Below is a small trained network, with its code and all its weights. Each question gives an input and a class and asks what happens when units are switched off, that is, made to give their printed mean instead of their output.

import numpy as np


def w(rows, s, z=0):
    codes = np.array(rows[::2]) - 128.0
    scale = np.full(codes.shape[1], s)
    scale[-1] = z or s
    return codes * scale


def norm(h):
    return h / np.sqrt((h * h).mean(-1, keepdims=True) + 1e-5)


def f(y):
    return np.maximum(y, 0)


def log_softmax(a):
    a = a - a.max(-1, keepdims=True)
    return a - np.log(np.exp(a).sum(-1, keepdims=True))


def net(x, mask):
    res = np.array(x, float).reshape(1, 8) / 4 @ E
    u = 0
    for l in range(4):
        y = f(norm(res) @ A[l][:, :-1].T + A[l][:, -1])
        res = res + np.where(mask[u : u + 4], y, B[l][:, -1]) @ B[l][:, :-1]
        u += 4
    return log_softmax(norm(res)[-1] @ U[:, :-1].T + U[:, -1])


A, B = {}, {}
E = w([
[130,126,129],'x0',
[246,161,173],'x1',
[110,117,175],'x2',
[253,7,70],'x3',
[128,127,128],'x4',
[129,129,130],'x5',
[130,127,127],'x6',
[127,127,129],'x7',
],0.0037)
A[0] = w([
[157,211,138,67],'0.n0',
[49,177,98,111],'0.n1',
[62,171,116,3],'0.n2',
[129,2,103,104],'0.n3',
],0.0085,0.0019)
B[0] = w([
[53,164,170,190],'0.n0',
[222,195,117,242],'0.n1',
[165,254,93,203],'0.n2',
[13,97,134,255],'0.n3',
],0.009,0.0039)
A[1] = w([
[191,122,170,118],'1.n0',
[180,102,146,5],'1.n1',
[113,52,254,145],'1.n2',
[84,230,195,99],'1.n3',
],0.0093,0.0011)
B[1] = w([
[89,69,72,151],'1.n0',
[75,169,109,143],'1.n1',
[200,109,2,192],'1.n2',
[249,6,166,255],'1.n3',
],0.0094,0.0069)
A[2] = w([
[190,142,2,98],'2.n0',
[146,3,65,78],'2.n1',
[223,222,148,195],'2.n2',
[25,168,153,1],'2.n3',
],0.0064,0.00074)
B[2] = w([
[95,175,80,225],'2.n0',
[100,253,241,253],'2.n1',
[37,44,12,230],'2.n2',
[42,17,144,137],'2.n3',
],0.0062,0.0052)
A[3] = w([
[157,226,120,40],'3.n0',
[10,208,159,201],'3.n1',
[136,255,97,44],'3.n2',
[74,137,185,1],'3.n3',
],0.0072,0.00056)
B[3] = w([
[80,208,163,206],'3.n0',
[96,19,207,251],'3.n1',
[102,254,136,247],'3.n2',
[101,108,24,162],'3.n3',
],0.0091,0.0027)
U = w([
[142,255,50,230],'0',
[205,111,188,163],'1',
[208,111,101,125],'2',
[189,62,143,6],'3',
[39,60,160,167],'4',
[45,222,180,112],'5',
[30,68,159,80],'6',
],0.0095,0.002)

Each question gives the input, the list of numbers given to net, and the class t.
The units are the neurons (one row each of A and B). Each row of codes is followed by its name. A weight is (code - 128) times the scale printed after its matrix; where a second scale follows, it is the last column's (A, B and U).
mask holds one flag per neuron, layer by layer. A switched-off neuron (its flag False) gives its mean, the last column of its row in B, instead of its output. The means were averaged over made-up inputs and are rounded, as every weight is.
A unit's drop is (log p(t) with every unit on - log p(t) with that unit switched off) / (log p(t) with every unit on - log p(t) with every unit switched off).
The circuit of an input: a set's keep is (log p(t) with only the set's units on - log p(t) with every unit switched off) / (log p(t) with every unit on - log p(t) with every unit switched off). Starting from the 12 units with the biggest drops (on a tie, the unit counted first), units are removed one at a time, each time the one whose removal leaves the highest keep (on an exact tie, the one counted first), for as long as the keep stays at least 0.8.
circuit, biggest first: the units of the circuit, biggest drop first
most important unit: the unit with the biggest drop
k most important neurons: the k neurons with the biggest drops, biggest first
k most important neurons of layer l: the k neurons of layer l with the biggest drops, biggest first
input [-7,-1,2,7,3,6,2,-4], class 6: 4 most important neurons => 0.n3; 1.n3; 2.n1; 0.n1
input [-2,-4,6,-3,0,-4,5,5], class 2: most important unit => 1.n3
input [-8,-6,3,-4,4,7,-2,2], class 2: 4 most important neurons => 1.n3; 2.n1; 2.n2; 1.n2
input [1,-6,-4,-7,-1,8,-1,7], class 0: circuit, biggest first => 0.n2; 0.n1
input [0,5,-6,4,-4,2,4,-6], class 5: circuit, biggest first => 1.n3; 1.n2; 0.n1
input [-8,1,8,3,-4,1,7,-8], class 0: 4 most important neurons => 1.n2; 1.n3; 0.n0; 0.n2
input [-2,2,2,5,5,-5,4,4], class 0: 2 most important neurons => 1.n2; 1.n3
input [-2,-8,2,-7,7,0,-6,-4], class 2: 2 most important neurons => 1.n3; 2.n1
input [-8,5,5,1,2,-8,3,-5], class 0: circuit, biggest first => 0.n2; 0.n3; 1.n3; 1.n1
input [4,1,-3,8,4,-8,-3,-5], class 5: 2 most important neurons => 1.n3; 2.n1
input [-1,4,4,7,-6,-4,-7,-2], class 0: 3 most important neurons => 1.n2; 1.n3; 2.n1
input [7,0,-2,1,1,-1,-2,8], class 4: 3 most important neurons => 0.n3; 3.n1; 1.n3
input [4,0,7,5,-1,1,-8,-8], class 6: 2 most important neurons => 0.n3; 0.n1
input [3,7,3,-8,-6,7,-3,5], class 3: circuit, biggest first => 1.n3
input [-3,3,1,5,6,1,7,0], class 0: circuit, biggest first => 1.n3; 1.n2; 0.n1; 0.n3
input [5,8,4,8,2,-5,8,-8], class 0: circuit, biggest first => 1.n3; 1.n1
input [8,1,-5,-2,7,-4,6,-6], class 1: 3 most important neurons => 1.n3; 0.n0; 1.n2
input [4,-7,-3,-4,-4,6,5,-5], class 0: 2 most important neurons => 0.n2; 0.n1
input [3,8,-1,4,-3,-3,-5,1], class 5: 3 most important neurons => 1.n3; 1.n0; 2.n1
input [-8,8,-8,4,5,-3,0,5], class 5: 2 most important neurons => 1.n3; 1.n0
input [3,-4,3,-7,7,0,3,0], class 2: 3 most important neurons => 1.n3; 2.n1; 2.n2
input [7,6,4,5,2,-3,-1,6], class 0: circuit, biggest first => 1.n3
input [-8,-5,5,-1,-3,4,-7,-4], class 2: circuit, biggest first => 0.n1; 1.n3
input [0,-1,8,5,0,2,-7,2], class 6: 2 most important neurons => 0.n3; 1.n3
input [8,1,-3,-8,6,3,-3,1], class 1: 2 most important neurons of layer 3 => 3.n2; 3.n3
input [-4,1,-5,4,8,7,4,8], class 5: 2 most important neurons of layer 3 => 3.n2; 3.n0
input [7,2,-3,-5,5,-8,-7,-7], class 1: circuit, biggest first => 1.n3
input [1,3,-6,-8,-7,2,6,-2], class 1: 2 most important neurons of layer 2 => 2.n1; 2.n0
input [2,0,-5,6,0,-5,2,0], class 4: 2 most important neurons of layer 0 => 0.n3; 0.n1
input [6,-5,1,-4,8,-2,7,6], class 2: 2 most important neurons of layer 1 => 1.n3; 1.n1
